Below is a small trained network, with its code and all its weights. Each question gives an input and a target symbol and asks what happens when units are switched off, that is, made to give their printed mean instead of their output.

import numpy as np


def w(rows, s, z=0):
    codes = np.array(rows[::2]) - 128.0
    scale = np.full(codes.shape[1], s)
    scale[-1] = z or s
    return codes * scale


def norm(h):
    return h / np.sqrt((h * h).mean(-1, keepdims=True) + 1e-5)


def softmax(a):
    e = np.exp(a - a.max(-1, keepdims=True))
    return e / e.sum(-1, keepdims=True)


def log_softmax(a):
    a = a - a.max(-1, keepdims=True)
    return a - np.log(np.exp(a).sum(-1, keepdims=True))


def net(x, mask):
    ids = ['Δαβεζηθμξστω'.index(c) for c in x.split()]
    T = len(ids)
    res = E[ids] + P[:T]
    u = 0
    for l in range(2):
        r = norm(res)
        for j in range(3):
            rows = slice(4 * j, 4 * j + 4)
            q, k, v = (r @ M[l][rows].T for M in (Q, K, V))
            z = softmax(np.where(np.tri(T) > 0, q @ k.T / 4**0.5, -1e9)) @ v
            o = O[l][rows]
            res = res + np.where(mask[u + j], z, o[:, -1]) @ o[:, :-1]
        u += 3
    return log_softmax(norm(res)[-1] @ U[:, :-1].T + U[:, -1])


Q, K, V, O = {}, {}, {}, {}
E = w([
[119,151,73,128,134],'Δ',
[64,152,132,127,68],'α',
[58,121,200,115,124],'β',
[2,103,159,116,86],'ε',
[103,95,127,172,102],'ζ',
[140,41,156,130,157],'η',
[128,164,167,78,104],'θ',
[111,151,170,124,190],'μ',
[94,111,127,171,155],'ξ',
[97,89,150,102,94],'σ',
[75,232,136,68,141],'τ',
[90,47,125,157,122],'ω',
],0.017)
P = w([
[189,128,104,125,121],'0',
[74,122,192,225,76],'1',
[4,125,78,136,184],'2',
[109,139,190,182,107],'3',
[14,129,85,130,184],'4',
[119,139,184,172,115],'5',
[27,134,94,115,185],'6',
[122,142,184,166,118],'7',
[24,134,92,106,185],'8',
[124,142,183,162,123],'9',
[30,136,87,94,183],'10',
[127,141,180,159,124],'11',
],0.016)
Q[0] = w([
[128,128,161,175,247],'L0H0',
[211,141,143,137,74],'L0H0',
[205,103,92,183,120],'L0H0',
[212,158,125,120,149],'L0H0',
[91,165,36,131,147],'L0H1',
[93,131,49,94,145],'L0H1',
[37,114,122,122,168],'L0H1',
[108,108,152,118,149],'L0H1',
[218,184,126,192,44],'L0H2',
[77,190,91,189,192],'L0H2',
[170,99,144,77,117],'L0H2',
[92,136,73,107,133],'L0H2',
],0.011)
K[0] = w([
[78,140,135,131,120],'L0H0',
[148,163,98,150,81],'L0H0',
[211,97,62,125,118],'L0H0',
[147,147,137,126,139],'L0H0',
[150,127,67,121,133],'L0H1',
[243,104,124,132,93],'L0H1',
[166,66,123,110,89],'L0H1',
[120,113,73,212,104],'L0H1',
[64,171,185,248,172],'L0H2',
[130,111,108,157,121],'L0H2',
[163,117,140,157,148],'L0H2',
[213,156,155,102,83],'L0H2',
],0.014)
V[0] = w([
[171,141,47,84,62],'L0H0',
[117,170,131,168,38],'L0H0',
[116,109,110,46,108],'L0H0',
[185,63,94,104,165],'L0H0',
[49,164,157,247,114],'L0H1',
[166,131,149,178,55],'L0H1',
[173,82,101,161,103],'L0H1',
[113,240,150,176,101],'L0H1',
[89,190,127,60,100],'L0H2',
[92,151,206,146,146],'L0H2',
[170,139,138,73,50],'L0H2',
[115,63,32,2,106],'L0H2',
],0.008)
O[0] = w([
[229,115,126,157,100,2],'L0H0',
[129,165,157,55,199,158],'L0H0',
[154,208,61,199,117,104],'L0H0',
[153,87,137,150,83,37],'L0H0',
[134,112,131,227,131,231],'L0H1',
[122,54,90,151,169,180],'L0H1',
[133,145,17,78,151,179],'L0H1',
[151,54,171,151,190,93],'L0H1',
[109,53,69,170,65,87],'L0H2',
[235,101,2,199,102,113],'L0H2',
[105,64,138,54,101,110],'L0H2',
[43,103,236,208,195,146],'L0H2',
],0.0063,0.0054)
Q[1] = w([
[85,123,71,127,173],'L1H0',
[118,140,139,98,76],'L1H0',
[113,127,106,104,98],'L1H0',
[126,158,51,148,129],'L1H0',
[57,154,105,122,60],'L1H1',
[144,88,109,67,146],'L1H1',
[156,162,153,159,98],'L1H1',
[83,148,50,75,250],'L1H1',
[68,153,131,151,121],'L1H2',
[100,135,9,114,163],'L1H2',
[84,93,137,51,175],'L1H2',
[131,40,87,128,97],'L1H2',
],0.016)
K[1] = w([
[88,127,84,111,158],'L1H0',
[147,90,183,122,141],'L1H0',
[117,121,103,120,98],'L1H0',
[125,162,2,117,99],'L1H0',
[111,143,175,110,63],'L1H1',
[166,163,92,112,134],'L1H1',
[80,124,104,213,80],'L1H1',
[155,94,88,40,110],'L1H1',
[115,152,104,100,164],'L1H2',
[212,143,80,84,109],'L1H2',
[132,84,148,43,155],'L1H2',
[120,62,51,95,112],'L1H2',
],0.017)
V[1] = w([
[119,126,171,199,156],'L1H0',
[135,181,170,169,110],'L1H0',
[146,97,159,38,92],'L1H0',
[71,183,103,143,124],'L1H0',
[151,160,153,128,71],'L1H1',
[101,31,149,104,63],'L1H1',
[204,86,126,111,136],'L1H1',
[146,184,249,148,65],'L1H1',
[80,201,97,142,128],'L1H2',
[138,132,187,171,144],'L1H2',
[179,161,84,142,89],'L1H2',
[67,159,100,97,142],'L1H2',
],0.013)
O[1] = w([
[181,113,178,75,85,181],'L1H0',
[197,161,180,15,159,107],'L1H0',
[27,173,147,101,160,58],'L1H0',
[223,155,149,196,89,219],'L1H0',
[99,164,148,50,23,98],'L1H1',
[250,122,63,26,154,254],'L1H1',
[254,152,218,168,101,113],'L1H1',
[135,70,133,116,32,121],'L1H1',
[72,148,16,113,178,135],'L1H2',
[89,184,128,187,141,126],'L1H2',
[167,129,87,137,75,68],'L1H2',
[49,68,2,83,182,164],'L1H2',
],0.0078,0.0071)
U = w([
[64,171,208,128,89,112],'Δ',
[209,98,175,110,151,116],'α',
[216,159,67,126,80,200],'β',
[125,40,98,176,128,3],'ε',
[174,190,187,164,182,86],'ζ',
[182,206,172,86,81,232],'η',
[158,93,160,68,41,172],'θ',
[171,168,155,179,24,196],'μ',
[120,197,131,211,109,110],'ξ',
[97,123,119,57,87,145],'σ',
[87,158,93,126,9,112],'τ',
[117,185,83,103,178,100],'ω',
],0.012,0.004)

Each question gives the input, a string of symbols that net reads in full, and the target symbol t.
The units are the heads (4 rows each of Q, K, V and O). Each row of codes is followed by its name. A weight is (code - 128) times the scale printed after its matrix; where a second scale follows, it is the last column's (O and U).
mask holds one flag per head, layer by layer. A switched-off head (its flag False) gives its mean, the last column of its rows in O, instead of its output. The means were averaged over made-up inputs and are rounded, as every weight is.
A unit's drop is (log p(t) with every unit on - log p(t) with that unit switched off) / (log p(t) with every unit on - log p(t) with every unit switched off).
The circuit of an input: a set's keep is (log p(t) with only the set's units on - log p(t) with every unit switched off) / (log p(t) with every unit on - log p(t) with every unit switched off). Starting from all 6 units, units are removed one at a time, each time the one whose removal leaves the highest keep (on an exact tie, the one counted first), for as long as the keep stays at least 0.8.
circuit, biggest first: the units of the circuit, biggest drop first
most important unit: the unit with the biggest drop
heads that matter: for each layer, one digit per head in row order, 1 if its drop is at least 0.15 and else 0, layers parted by /
input θ β ζ τ ω ω β ω ζ, target θ: circuit, biggest first => (L0H2 L0H0 L1H1)
input ζ ε Δ ω σ ω Δ μ σ α, target τ: circuit, biggest first => (L1H1)
input θ Δ Δ σ Δ Δ σ Δ ξ, target θ: circuit, biggest first => (L0H2 L1H1 L0H0)
input ζ Δ ξ σ ω ω ω ω μ ω α, target ζ: circuit, biggest first => (L1H1 L0H1 L0H0 L1H2)
input β θ τ, target β: circuit, biggest first => (L0H2 L1H2)
input ξ ξ ω ω Δ, target ξ: heads that matter => 101 / 010
input ζ α ε ω Δ Δ β, target ζ: circuit, biggest first => (L0H1 L0H0 L1H1 L1H2)
input τ μ ω Δ Δ, target τ: circuit, biggest first => (L1H1 L0H0 L0H1 L0H2)
input τ ω ω ω ω Δ σ, target τ: heads that matter => 110 / 010
input ε ω μ α μ β σ, target ε: heads that matter => 011 / 100
input η θ ω ω ε ζ ξ η τ ω η, target η: circuit, biggest first => (L0H1 L0H0 L1H1 L1H2)
input θ ω Δ μ α, target θ: heads that matter => 101 / 011
input σ τ ζ σ μ ε ζ Δ θ Δ η ζ, target μ: heads that matter => 011 / 011
input θ α σ Δ β ω α ω σ ω μ, target θ: most important unit => L0H2
input ζ η ω, target ζ: heads that matter => 111 / 011
input Δ μ ω ζ ζ α α, target Δ: heads that matter => 111 / 010
input α ω α ζ ξ, target α: heads that matter => 111 / 011
input ω α Δ ω ω β τ β ω ζ, target μ: heads that matter => 011 / 111
input Δ ω ξ ζ σ ξ ξ ξ α ζ ω, target Δ: circuit, biggest first => (L0H1 L0H0 L1H1)
input ξ ω ω, target ξ: circuit, biggest first => (L1H1 L0H2 L1H0)
input ξ σ ξ ζ ζ, target ξ: heads that matter => 111 / 010
input ξ α ε ε θ ζ Δ ζ β, target ξ: circuit, biggest first => (L0H2 L1H1 L0H1 L1H0)
input ω ξ ω ω μ τ ω Δ ζ τ, target ω: circuit, biggest first => (L1H2)
input β ω ω τ Δ τ ω, target β: heads that matter => 011 / 010
